Small tables with named rows and columns. After each table, cells are looked up by row and column.

Table Tisibaf
	Vis	Fov
Badota	146	147
Mudotu	179	53
Zisulem	237	219
Fug	147	12
Sokefe	249	69
Gaso	116	186

What is the Vis of Sokefe in Tisibaf? 249
What is the Vis of Gaso in Tisibaf? 116
What is the Fov of Mudotu in Tisibaf? 53
What is the Fov of Badota in Tisibaf? 147
What is the Fov of Gaso in Tisibaf? 186
What is the Fov of Zisulem in Tisibaf? 219
What is the Vis of Fug in Tisibaf? 147
What is the Vis of Badota in Tisibaf? 146
What is the Fov of Sokefe in Tisibaf? 69
What is the Fov of Fug in Tisibaf? 12
What is the Vis of Zisulem in Tisibaf? 237
What is the Vis of Mudotu in Tisibaf? 179

Lisosi =
,Kip,Mavor
Lon,19,14
Vazu,-41,0
Bem,-2,58
Danam,-51,-3
Povef,48,-41
Gisuvab,-4,44
Lapa,39,24
Tuduf,29,-13

Kip of Tuduf is 29
Kip of Danam is -51
Kip of Bem is -2
Kip of Vazu is -41
Mavor of Danam is -3
Kip of Povef is 48
Kip of Lon is 19
Mavor of Vazu is 0
Mavor of Gisuvab is 44
Mavor of Lapa is 24
Mavor of Lon is 14
Kip of Lapa is 39
Mavor of Tuduf is -13
Mavor of Povef is -41
Kip of Gisuvab is -4
Mavor of Bem is 58
Row with the largest Mavor: Bem

Badumid:
,Zem,Fefi,Penav,Gofotur,Pud,Ded,Zul
Verege,-0.3,-5.5,2.8,7.4,4.9,-3.4,-0.6
Fuzapoz,4.7,2.0,1.5,9.1,-1.3,-8.0,2.5
Kidanot,5.2,8.8,6.8,1.8,-0.1,-0.8,2.2

Verege, Fefi -> -5.5
Kidanot, Gofotur -> 1.8
Fuzapoz, Gofotur -> 9.1
Kidanot, Ded -> -0.8
Verege, Gofotur -> 7.4
Kidanot, Penav -> 6.8
Kidanot, Pud -> -0.1
Verege, Zem -> -0.3
Kidanot, Zul -> 2.2
Fuzapoz, Zul -> 2.5
Fuzapoz, Penav -> 1.5
Kidanot, Zem -> 5.2
Kidanot, Fefi -> 8.8
Fuzapoz, Fefi -> 2.0
Fuzapoz, Zem -> 4.7
Fuzapoz, Pud -> -1.3

Table Zemi
,Geraba,Voderar,Tazefip
Lol,65852,60651,56015
Tigasi,73905,22861,485
Neb,64186,50989,24169
Votiz,20594,56648,84413
Denat,72372,65960,57933

Voderar of Votiz is 56648
Voderar of Tigasi is 22861
Tazefip of Votiz is 84413
Geraba of Lol is 65852
Tazefip of Neb is 24169
Voderar of Lol is 60651
Geraba of Votiz is 20594
Geraba of Neb is 64186
Voderar of Neb is 50989
Tazefip of Lol is 56015

Fek =
	Sev	Setode	Bup	Rus	Lurel	Gare
Mel	35	28	45	50	26	45
Dul	25	38	52	51	14	46
Fegakez	48	30	39	-3	3	76
Pozip	10	34	80	5	45	61
Rido	22	34	12	33	22	-23
Deted	38	32	6	19	23	64
Zag	29	39	34	51	38	0
Gab	47	38	-53	52	52	-17
Vav	46	38	48	38	18	73
Dag	44	43	30	42	39	-8
Fitinez	48	35	34	14	57	-7
Pev	21	50	57	13	11	6

Gab, Rus => 52
Dul, Lurel => 14
Pev, Lurel => 11
Mel, Setode => 28
Gab, Setode => 38
Vav, Sev => 46
Dag, Gare => -8
Which row has the largest Lurel? Fitinez

Nimep:
	Runanoz	Finus	Pon	Vasid	Biz	Nuvup	Zupazu
Siv	72	72	65	68	45	105	45
Sog	116	137	157	75	185	75	214
Fut	124	153	150	80	166	128	120
Fedekob	130	138	145	77	177	38	226
Logez	128	162	163	88	210	42	206
Lotek	46	26	62	81	81	48	111
Lelosa	84	140	111	51	124	90	74
Kuz	92	66	69	113	48	92	26
Zok	100	75	111	74	123	80	179
Fuduku	16	21	37	122	76	1	29

Siv, Zupazu: 45
Zok, Vasid: 74
Fedekob, Zupazu: 226
Sog, Nuvup: 75
Zok, Finus: 75
Lelosa, Biz: 124
Lotek, Biz: 81
Kuz, Nuvup: 92
Fedekob, Nuvup: 38
Fedekob, Finus: 138
Logez, Nuvup: 42
Lelosa, Vasid: 51
Fut, Runanoz: 124
Fuduku, Finus: 21
Logez, Finus: 162
Fut, Finus: 153
Lotek, Pon: 62

Tebuben
        Bobu  Mosovo  Noguli  Kevere  Tisoma  Taz  Feg  Kam
Zabek    162     553     390     513     434  519  422  304
Gafuga   878     433     366     465     453  496  632  408
Nit      554     558     366     388     443  418  636  457
Geg      541     560     390     457     448  482  419  349

Zabek, Mosovo => 553
Nit, Kevere => 388
Zabek, Kevere => 513
Zabek, Taz => 519
Gafuga, Noguli => 366
Nit, Feg => 636
Gafuga, Tisoma => 453
Nit, Bobu => 554
Gafuga, Bobu => 878
Geg, Kam => 349
Geg, Kevere => 457
Geg, Bobu => 541
Nit, Noguli => 366
Gafuga, Kam => 408
Zabek, Kam => 304
Geg, Taz => 482
Nit, Tisoma => 443
Zabek, Feg => 422

Pazige:
columns: Bubepo, Zufa, Luzivi
Ris: [2.05, -6.41, -8.01]
Dud: [5.41, -4.96, 6.11]
Par: [-2.14, -3.85, 2.39]
Molofo: [-5.87, 2.03, -7.25]
Vot: [2.29, -1.71, 3.05]
Mav: [-3.62, -3.77, -0.09]
Vapuret: [1.77, -1.06, 4.26]
Veponuv: [3.54, 0.66, -0.03]

Luzivi of Molofo = -7.25
Luzivi of Vapuret = 4.26
Bubepo of Mav = -3.62
Luzivi of Ris = -8.01
Zufa of Molofo = 2.03
Zufa of Dud = -4.96
Row with the largest Luzivi: Dud

